Below is a small trained network, with its code and all its weights. Each question gives an input and a target symbol and asks what happens when units are switched off, that is, made to give their printed mean instead of their output.

import numpy as np


def w(rows, s, z=0):
    codes = np.array(rows[::2]) - 128.0
    scale = np.full(codes.shape[1], s)
    scale[-1] = z or s
    return codes * scale


def f(y):
    return y / 2 * (1 + np.tanh(0.7978845608 * (y + 0.044715 * y**3)))


def softmax(a):
    e = np.exp(a - a.max(-1, keepdims=True))
    return e / e.sum(-1, keepdims=True)


def log_softmax(a):
    a = a - a.max(-1, keepdims=True)
    return a - np.log(np.exp(a).sum(-1, keepdims=True))


def net(x, mask):
    ids = ['αβγδεζηθλμξσψω'.index(c) for c in x.split()]
    T = len(ids)
    res = E[ids] + P[:T]
    r = res
    for j in range(3):
        rows = slice(2 * j, 2 * j + 2)
        q, k, v = (r @ M[0][rows].T for M in (Q, K, V))
        z = softmax(np.where(np.tri(T) > 0, q @ k.T / 2**0.5, -1e9)) @ v
        o = O[0][rows]
        res = res + np.where(mask[j], z, o[:, -1]) @ o[:, :-1]
    y = f(res @ A[0][:, :-1].T + A[0][:, -1])
    res = res + np.where(mask[3:11], y, B[0][:, -1]) @ B[0][:, :-1]
    return log_softmax(res[-1] @ U[:, :-1].T + U[:, -1])


Q, K, V, O, A, B = {}, {}, {}, {}, {}, {}
E = w([
[61,54,18,130],'α',
[33,87,117,220],'β',
[179,122,213,152],'γ',
[171,234,207,2],'δ',
[79,242,53,78],'ε',
[176,80,241,147],'ζ',
[193,104,233,137],'η',
[204,199,133,153],'θ',
[161,149,51,213],'λ',
[167,110,208,134],'μ',
[107,100,59,72],'ξ',
[103,213,142,181],'σ',
[39,64,157,56],'ψ',
[95,107,168,205],'ω',
],0.0082)
P = w([
[4,242,245,171],'0',
[125,140,151,105],'1',
[129,139,152,101],'2',
[128,144,146,105],'3',
[129,135,145,100],'4',
[133,139,143,101],'5',
[133,141,145,105],'6',
[136,141,144,102],'7',
[135,144,145,99],'8',
[135,144,140,102],'9',
[131,143,144,99],'10',
[133,145,147,102],'11',
[134,143,146,108],'12',
[120,141,151,109],'13',
],0.0037)
Q[0] = w([
[164,94,254,140],'head 0',
[216,160,77,73],'head 0',
[117,126,121,18],'head 1',
[116,157,12,145],'head 1',
[62,157,12,201],'head 2',
[198,130,91,94],'head 2',
],0.035)
K[0] = w([
[80,147,251,147],'head 0',
[222,222,124,121],'head 0',
[103,117,150,5],'head 1',
[209,69,41,129],'head 1',
[150,164,10,189],'head 2',
[178,123,128,48],'head 2',
],0.032)
V[0] = w([
[121,26,145,106],'head 0',
[32,9,128,169],'head 0',
[77,154,59,60],'head 1',
[182,88,137,105],'head 1',
[110,167,103,173],'head 2',
[82,162,107,180],'head 2',
],0.012)
O[0] = w([
[44,167,188,137,74],'head 0',
[2,84,185,106,174],'head 0',
[179,177,76,24,174],'head 1',
[86,175,136,180,3],'head 1',
[72,153,157,171,153],'head 2',
[73,193,149,187,180],'head 2',
],0.0082,0.002)
A[0] = w([
[162,66,159,111,110],'neuron 0',
[106,165,96,65,168],'neuron 1',
[177,191,217,135,123],'neuron 2',
[56,111,64,131,2],'neuron 3',
[151,254,177,136,160],'neuron 4',
[126,63,138,203,159],'neuron 5',
[182,94,109,190,60],'neuron 6',
[81,63,128,135,142],'neuron 7',
],0.022,0.0064)
B[0] = w([
[104,144,61,73,184],'neuron 0',
[204,118,151,188,239],'neuron 1',
[161,101,213,107,213],'neuron 2',
[214,119,4,68,183],'neuron 3',
[71,176,74,70,241],'neuron 4',
[150,122,58,206,224],'neuron 5',
[126,200,176,192,181],'neuron 6',
[76,98,218,118,254],'neuron 7',
],0.025,0.009)
U = w([
[184,85,67,59,1],'α',
[89,77,23,135,210],'β',
[112,138,129,143,171],'γ',
[161,159,149,55,54],'δ',
[142,181,2,106,67],'ε',
[117,133,122,117,165],'ζ',
[122,115,124,65,234],'η',
[101,194,196,153,59],'θ',
[91,181,79,200,128],'λ',
[121,133,130,108,135],'μ',
[201,123,152,194,128],'ξ',
[17,166,124,87,207],'σ',
[125,88,243,108,77],'ψ',
[66,113,187,205,126],'ω',
],0.0056,0.0041)

Each question gives the input, a string of symbols that net reads in full, and the target symbol t.
The units are the heads (2 rows each of Q, K, V and O) and the neurons (one row each of A and B). Each row of codes is followed by its name. A weight is (code - 128) times the scale printed after its matrix; where a second scale follows, it is the last column's (O, A, B and U).
mask holds one flag per unit, heads first, then neurons. A switched-off unit (its flag False) gives its mean, the last column of its rows in O or B, instead of its output. The means were averaged over made-up inputs and are rounded, as every weight is.
A unit's drop is (log p(t) with every unit on - log p(t) with that unit switched off) / (log p(t) with every unit on - log p(t) with every unit switched off).
The circuit of an input: a set's keep is (log p(t) with only the set's units on - log p(t) with every unit switched off) / (log p(t) with every unit on - log p(t) with every unit switched off). Starting from all 11 units, units are removed one at a time, each time the one whose removal leaves the highest keep (on an exact tie, the one counted first), for as long as the keep stays at least 0.8.
units of the circuit, in order: the units of the circuit, biggest drop first
top k neurons: the k neurons with the biggest drops, biggest first
which heads matter: for each layer, one digit per head in row order, 1 if its drop is at least 0.15 and else 0, layers parted by /
input σ ξ η β ξ β ε β β, target β: which heads matter => 100
input δ ζ η, target θ: units of the circuit, in order => [neuron 6; head 0; neuron 5]
input ω η θ η ξ ζ λ ξ β η σ ζ, target β: which heads matter => 111
input ω β ξ η ξ σ, target σ: which heads matter => 001
input σ θ β δ η, target ε: which heads matter => 111
input γ ξ ξ σ γ δ μ, target λ: which heads matter => 111
input ψ ε σ ζ, target ψ: units of the circuit, in order => [head 0; neuron 4; neuron 7]
input σ μ δ σ, target σ: units of the circuit, in order => [neuron 4; head 2]
input γ γ σ σ ζ γ, target λ: which heads matter => 111
input ξ ε ψ μ ξ ζ ω, target ω: which heads matter => 110
input ω γ σ ξ ξ ψ μ, target β: units of the circuit, in order => [neuron 0; head 1; neuron 5; head 0]
input η α ω σ α η ξ ξ ξ β ξ β ε η, target ξ: units of the circuit, in order => [head 1; neuron 5; neuron 4]
input ξ ξ λ ψ, target ψ: top 3 neurons => [neuron 7; neuron 5; neuron 4]
input ε ξ ε σ σ ψ δ μ, target α: units of the circuit, in order => [head 1; head 2; neuron 6]
input λ γ ε ζ δ ζ α, target α: which heads matter => 110
input ε ξ ζ, target α: units of the circuit, in order => [neuron 0; head 1; head 2; neuron 4]
input δ β δ ε λ ξ λ α λ, target λ: top 4 neurons => [neuron 7; neuron 6; neuron 2; neuron 3]
input ε ε η, target α: which heads matter => 011
input ω ξ γ ξ ω γ, target β: top 2 neurons => [neuron 0; neuron 5]
input β ε σ η ξ θ σ ω ψ γ, target σ: top 3 neurons => [neuron 0; neuron 1; neuron 7]
input ζ β ω β λ ε β ψ ε η, target ω: top 3 neurons => [neuron 5; neuron 3; neuron 1]
